Each row has a name. Each piece below is followed by the name of the row it came from, unless a question asks for something else. Each question is about the rows just above it.

Columns, left to right: P S W F
dirin: [-44.2 -39.7 -36.0 -39.6]
todul: [-44.1 -20.1 -35.9 -12.2]
Dolom: [49.6 70.1 80.8 66.0]
Which entry of todul is missing from [-20.1 -44.1 -35.9]?  [-12.2]
[-44.2 -44.1] is in which column, read top down?  P
The rest of the row after [-20.1 -35.9]:  [-12.2]
The rest of the row after [-44.1 -20.1]:  [-35.9 -12.2]
Which row holds [-44.1 -20.1 -35.9]?  todul
Which entry of dirin is missing from [-44.2 -36.0 -39.7]?  [-39.6]

Columns, left to right: R Z E D
kevoz: [  1.5 -15.5 -83.2  71.0]
fir: [  5.2 -10.1  -8.1  35.9]
lorud: [15.9 -1.8 -3.2 35.7]
nuko: [  5.2 -10.1  -8.1  30.1]
kave: [-43.4  40.7  85.1  85.0]
Sinaz: [  1.5 -15.5 -43.5  84.3]
Pofu: [  6.9 -18.9 -35.1  77.5]
kavug: [  1.5 -15.5 -43.5  71.0]
bev: [  7.8 -12.7 -18.2  52.4]
Remil: [ 3.3 -3.3 -8.6 32.4]
Which entry of kave is missing from [ 85.1  40.7 -43.4]?  [85.0]
Which column holds [-15.5 -12.7] top down?  Z
The rest of the row after [-43.4  40.7]:  [85.1 85.0]
The row with [  1.5 -15.5 -43.5  71.0] is  kavug
Which column holds this, read top down? [-43.4   1.5   6.9]  R
Which column holds this, read top down? [-43.4   1.5   6.9   1.5   7.8   3.3]  R

Columns, left to right: U M N A B K C V
turu: [ 18.2  -3.6 -48.0 -53.7 -49.4  41.0  33.8 -53.6]
naka: [ 20.5  -6.4 -54.5 -59.4 -55.3  47.2  33.8 -53.8]
zizut: [-51.9  48.1 -16.4 -26.2 -20.4   3.5  17.1 -16.0]
fak: [-19.6  48.1 -16.4 -26.2 -20.4   3.5  17.1 -16.0]
gugal: [ 48.1  24.5  24.4  20.7  23.1 -22.4 -27.0  29.5]
Loso: [-51.9  -3.6 -48.0 -53.6   8.4 -32.4  -0.2  14.0]
After [ -3.6 -48.0 -53.7], its row goes on with  [-49.4  41.0  33.8 -53.6]
Shuffled turu with one entry gone: [ -3.6  41.0  33.8  18.2 -49.4 -53.6 -48.0], missing  [-53.7]
Which entry of gugal is missing from [ 20.7  29.5 -22.4  23.1  48.1 -27.0  24.5]?  [24.4]
[ 48.1 -19.6] is which row, read backwards?  fak
Which row holds [-53.6  33.8] read backwards?  turu
Which column holds this, read top down? [47.2  3.5]  K

Columns, left to right: G J Y L T H X
lodu: [-28.5 -48.0  -8.6 -40.3 -28.5  52.0 -20.6]
Zod: [ 30.7  44.5  -0.2  36.9  34.0 -40.4  18.3]
damub: [-37.2 -29.4 -42.5 -37.8   1.4   1.3 -24.1]
pas: [24.4  7.0 14.8  5.3 50.5 80.0 31.8]
dubes: [ 32.5  41.7  27.6  37.8  16.9 -24.5  30.6]
Go on from [24.4  7.0 14.8  5.3 50.5] to the end of its row.  [80.0 31.8]
Which row holds this, read backwards? [-28.5 -40.3  -8.6 -48.0]  lodu
Which column holds this, read top down? [-20.6  18.3 -24.1  31.8]  X

Columns, left to right: Kiku banak nit Lov
difed: [ -1.3  51.8 -56.6 -43.9]
Luz: [-39.3 -46.5 -12.2  37.5]
pafar: [-67.7 -35.7 -48.9  42.9]
Subu: [ 34.1  16.6 -30.3 -14.3]
vige: [-67.7 -35.7 -48.9 -35.2]
Vuti: [ 42.7  49.1 -16.0 -27.9]
gufa: [-67.7 -53.4 -48.9 -35.2]
vut: [-46.6 -49.1  20.5  46.2]
Gov: [ 34.1  36.7 -30.3 -14.3]
Sol: [-33.2 -41.9  44.2  44.0]
Vuf: [  0.4 -47.8 -46.4 -47.7]
gufa without one entry, shuffled: [-53.4 -67.7 -35.2]. Gone:  [-48.9]
The row with [ 49.1 -16.0] is  Vuti
Shuffled Vuf with one entry gone: [-46.4   0.4 -47.8], missing  [-47.7]
After [-47.8 -46.4], its row goes on with  [-47.7]
Where do [-53.4 -48.9] appear?  gufa

Columns, left to right: Paza Peg ket guv
Nus: [ -4.2  89.4 -38.7 -27.2]
sudir: [ -3.6 -49.9 -12.0 -13.8]
nubis: [ -3.6 -12.0 -49.9 -12.2]
Lipiz: [ -3.6 -35.8 -12.0 -13.8]
Garo: [19.1 54.8  9.5 17.6]
Mep: [ 19.0  54.8 -11.9 -10.7]
Which entry of Garo is missing from [54.8 19.1 17.6]?  [9.5]
[-11.9  54.8] is which row, read backwards?  Mep
After [-49.9 -12.0], its row goes on with  [-13.8]
After [19.1 54.8], its row goes on with  [ 9.5 17.6]

Columns, left to right: zibu Nub kasab pova lezem veb sab Kinis saget lenik
pubos: [-32.8 -33.0 -27.2 -31.3  45.3 -45.1  46.2 -25.9  34.3  47.2]
miz: [  2.2  50.2  15.4  -7.7 -13.8  20.9 -30.3 -13.9 -51.1 -53.2]
geke: [  7.4  10.9  12.3   2.0  28.9  -4.6  -9.6  11.1  -7.2 -17.6]
Peteb: [ 57.4 -79.7 -46.0 -49.5  57.0 -71.5  74.6 -40.2  61.6  81.1]
sirod: [ 23.1  50.2  15.5  -7.7 -13.8  20.9 -49.8  10.0 -59.3 -72.2]
bulil: [-23.2 -26.2 -18.8 -22.4  45.7 -37.6  35.8 -15.6  28.6  36.4]
boz: [-40.0 -24.6 -30.4 -40.5  30.4 -42.1  44.4 -39.4  23.5  40.5]
badev: [-61.1 -69.2 -53.3 -57.8  57.4 -79.5  84.0 -48.4  68.1  91.2]
Vom: [-49.5  57.1 -40.0 -65.8 -10.2 -33.5  40.6 -77.5  -6.1  23.6]
geke without one entry, shuffled: [ -7.2  28.9  -4.6  11.1  -9.6   2.0  12.3 -17.6  10.9]. Gone:  [7.4]
The rest of the row after [ 50.2  15.4  -7.7 -13.8  20.9]:  [-30.3 -13.9 -51.1 -53.2]
Where do [50.2 15.4] appear?  miz
[-79.5  57.4] is which row, read backwards?  badev
Which row holds this, read backwards? [ 57.0 -49.5]  Peteb
Which column holds [-49.8  35.8] top down?  sab

Columns, left to right: zuka nizif zem kobes pudi Kizu
Fesal: [  3.6 -30.0 -47.9  84.8   3.2  33.9]
Feme: [ -3.1  17.8 -17.6  39.2  19.0  23.6]
taveb: [-40.9  36.0 -77.5  92.2  44.2  65.1]
femub: [-63.5  74.7 -69.9  52.6  68.3  67.7]
The rest of the row after [ 36.0 -77.5  92.2]:  [44.2 65.1]
[ 36.0 -77.5]  taveb
[ 3.2 84.8] is which row, read backwards?  Fesal

Columns, left to right: Zume zanur vov zif Bab vodel feki
nidev: [ 44.6 -13.1 -10.3 -56.1   1.1  -2.4   0.3]
ruku: [ -3.9  17.4   6.6  66.2 -22.0 -12.3   7.7]
meki: [-61.9  -4.6   6.5  -8.1  28.9  21.2 -11.4]
bomif: [ 52.0   9.9  -3.1  30.1 -32.4 -22.6  12.2]
daz: [ 63.3  -4.7  -9.8 -26.8 -16.7 -14.5   7.0]
venem: [ -3.7 -17.3  -5.4 -64.8  24.4  14.5  -8.4]
fanan: [ 39.7  13.4  -0.7  44.5 -32.1 -21.3  11.7]
ged: [-46.6  12.7  10.6  54.2   0.1   3.4  -0.9]
dak: [  6.5 -17.0  -6.9 -66.5  20.9  11.7  -6.9]
Which row holds this, read backwards? [-14.5 -16.7 -26.8  -9.8  -4.7  63.3]  daz
[-13.1  17.4  -4.6   9.9  -4.7] is in which column, read top down?  zanur

Columns, left to right: dusa Bikid topo zote geme zoke Lenuf Dupir
sazo: [ 23.5  13.0  -6.9   6.9   0.4   8.9  12.8 -16.9]
retek: [ 10.7  -8.5 -41.9  28.9 -31.7  21.2  25.3 -88.4]
felop: [ 25.1  51.0  31.0  33.8 -20.4  41.8  27.8   9.2]
petu: [  2.6 -59.1  16.9   3.1   4.4  80.2 -11.4  16.0]
tisa: [-8.1 16.6 34.8 74.4 39.2 34.8 42.3  6.3]
Rozot: [12.8  0.2 -3.5  5.1 -1.5 24.7 72.7 -1.5]
soneg: [ 10.7 -41.9  28.9  -8.5  36.7  43.6 -60.5 -10.6]
Which column holds this, read top down? [80.2 34.8 24.7 43.6]  zoke
Which row holds [-60.5  43.6] read backwards?  soneg
Which row holds [ 28.9 -41.9  -8.5  10.7] read backwards?  retek

Columns, left to right: nube vol vud Lodan Zoz per rofuv
nutaz: [-33.5  -3.3 -27.4 -21.8  32.6   3.9 -11.9]
fari: [ 36.1  -5.8  34.9  20.9 -20.8   0.8  29.1]
rizil: [  0.1 -38.2 -41.3 -56.6  33.4  44.7   3.4]
lel: [-34.6  38.9  19.5  20.7  -1.6 -53.3   4.3]
sir: [ 76.3 -30.4  23.4  10.3 -38.8  40.7  17.0]
zes: [-24.7 -22.1 -56.6 -41.3  33.4  36.2 -35.9]
lek: [ 16.1  15.4  32.9  25.9 -25.7 -21.3 -21.4]
Noze: [ -4.8  22.7  25.2  21.7 -13.3 -31.4   9.8]
Kuv: [-56.4  17.6  19.4  20.7 -53.3  -1.6  -1.8]
Runu: [ -9.1  39.3  26.5  28.0 -27.2 -47.6  -2.0]
nak: [-66.8  10.4 -40.4 -27.7  46.0 -12.3 -25.1]
Go on from [19.5 20.7] to the end of its row.  [ -1.6 -53.3   4.3]
Shuffled lek with one entry gone: [-21.4  15.4 -25.7  16.1  25.9  32.9], missing  [-21.3]
Which row holds [ 33.4 -41.3 -56.6] read backwards?  zes
[-34.6  38.9  19.5  20.7  -1.6 -53.3   4.3]  lel
Which column holds [ 9.8 -1.8 -2.0] top down?  rofuv
[ 28.0 -27.2 -47.6]  Runu
[ -3.3 -27.4]  nutaz

Columns, left to right: farob vul Siz tofak Masok rubit bular Kodu davo temen
Lol: [ 28.1 -12.4 -45.1  46.6   8.0 -37.1  33.2  25.9  22.0 -25.4]
Meset: [ 28.1 -12.4 -45.0  46.6 -29.4 -37.1  33.2 -36.7  22.0 -25.4]
voza: [ 28.1 -12.4 -45.0  46.6 -29.4 -37.1  33.2  25.9  22.0 -25.4]
fizu: [ -8.1  17.6  12.2 -12.4  57.4  -9.4 -34.4 -25.2  29.6  66.8]
Niti: [ 16.1  -9.4 -34.4  57.4  29.6  66.8  17.6  12.2 -12.4 -25.2]
Dorib: [ -3.3   9.1  51.6 -32.3 -73.4  36.3 -25.3  -1.1  -3.5 -19.9]
dovo: [ 46.8  22.0  18.4  25.1  31.8  42.8  -5.9  39.3  44.8 -40.3]
Go on from [-45.1  46.6   8.0 -37.1  33.2] to the end of its row.  [ 25.9  22.0 -25.4]
Which row holds this, read backwards? [-25.4  22.0  25.9  33.2 -37.1   8.0  46.6 -45.1 -12.4]  Lol
Which row holds [ 66.8  29.6 -25.2 -34.4  -9.4  57.4 -12.4  12.2  17.6] read backwards?  fizu

Columns, left to right: tevi fega febo vuro mivar vuda
nofid: [-48.7  27.3   2.4 -11.8 -31.6  27.2]
Lapem: [ 49.7 -11.6  54.1 -35.3   2.2  25.1]
Vuriv: [-48.7 -28.4  11.4 -11.8 -31.7  27.2]
Go on from [-11.6  54.1] to the end of its row.  [-35.3   2.2  25.1]
Go on from [-35.3   2.2] to the end of its row.  [25.1]
Which entry of nofid is missing from [-31.6 -48.7  27.3   2.4 -11.8]?  [27.2]
The rest of the row after [-11.6  54.1 -35.3   2.2]:  [25.1]

Columns, left to right: taduv Keta pagu Gofo kaz zep mezu tego ton
Sogu: [-79.4  48.4 -37.3 -15.8  -9.0 -76.2 -19.7 -34.5 -52.3]
kom: [ -2.9 -36.5  11.3  75.1  84.1  82.7  10.5  56.7  20.3]
mazo: [-10.7  48.4 -37.3 -15.8  -9.1 -76.2 -67.5  31.4  76.9]
diro: [ 20.9 -51.3  59.0 -19.4 -64.0 -42.1 -56.2 -23.4 -84.9]
Mufe: [ 40.8  80.0  63.4 -18.8  27.6  75.1  38.5 -19.8  63.8]
reteb: [-10.5  24.4   8.9  65.7 -83.0 -45.2 -42.6  56.4  69.5]
doke: [ -6.1 -32.6 -70.6  -3.0 -45.7 -21.8  76.3 -65.1 -42.6]
dopi: [-14.3   9.1  61.3  80.6   6.3 -45.3  31.9  68.0 -34.8]
namug: [ 40.8  80.0  63.4 -18.8  27.6  75.1 -40.5  83.7 -11.1]
gos: [ 30.8  50.1  18.3   3.4  -4.7   7.1 -81.0 -20.2  60.1]
[-42.1  75.1 -45.2 -21.8 -45.3  75.1   7.1] is in which column, read top down?  zep
The rest of the row after [ 48.4 -37.3 -15.8  -9.0 -76.2]:  [-19.7 -34.5 -52.3]

Columns, left to right: tevu Bolo kir kuris vus sirop
sedid: [  9.1  21.9   8.4   8.4 -10.8 -31.1]
bif: [-81.7  82.0  21.7   0.8  30.1   2.9]
Deruz: [-39.7  11.0  17.2  13.0  -1.1  -6.7]
linu: [-53.6 -21.9   7.2  37.0  -8.6 -11.4]
vaben: [ 7.3  2.3  8.0 -4.4 -6.0 -6.7]
biv: [-52.2  71.7  34.1 -17.3  47.9 -19.4]
Pemak: [ 20.9  11.0  17.3  39.4 -15.4  20.5]
kun: [-36.3   7.1  29.0  44.3  -0.6  -2.2]
[ -6.0  47.9 -15.4] is in which column, read top down?  vus
[-31.1 -10.8   8.4   8.4] is which row, read backwards?  sedid
Go on from [11.0 17.2] to the end of its row.  [13.0 -1.1 -6.7]
Which column holds [34.1 17.3] top down?  kir
Which column holds this, read top down? [ 30.1  -1.1  -8.6  -6.0  47.9 -15.4  -0.6]  vus
[-81.7  82.0  21.7]  bif
Shuffled biv with one entry gone: [ 71.7 -52.2 -17.3 -19.4  47.9], missing  [34.1]

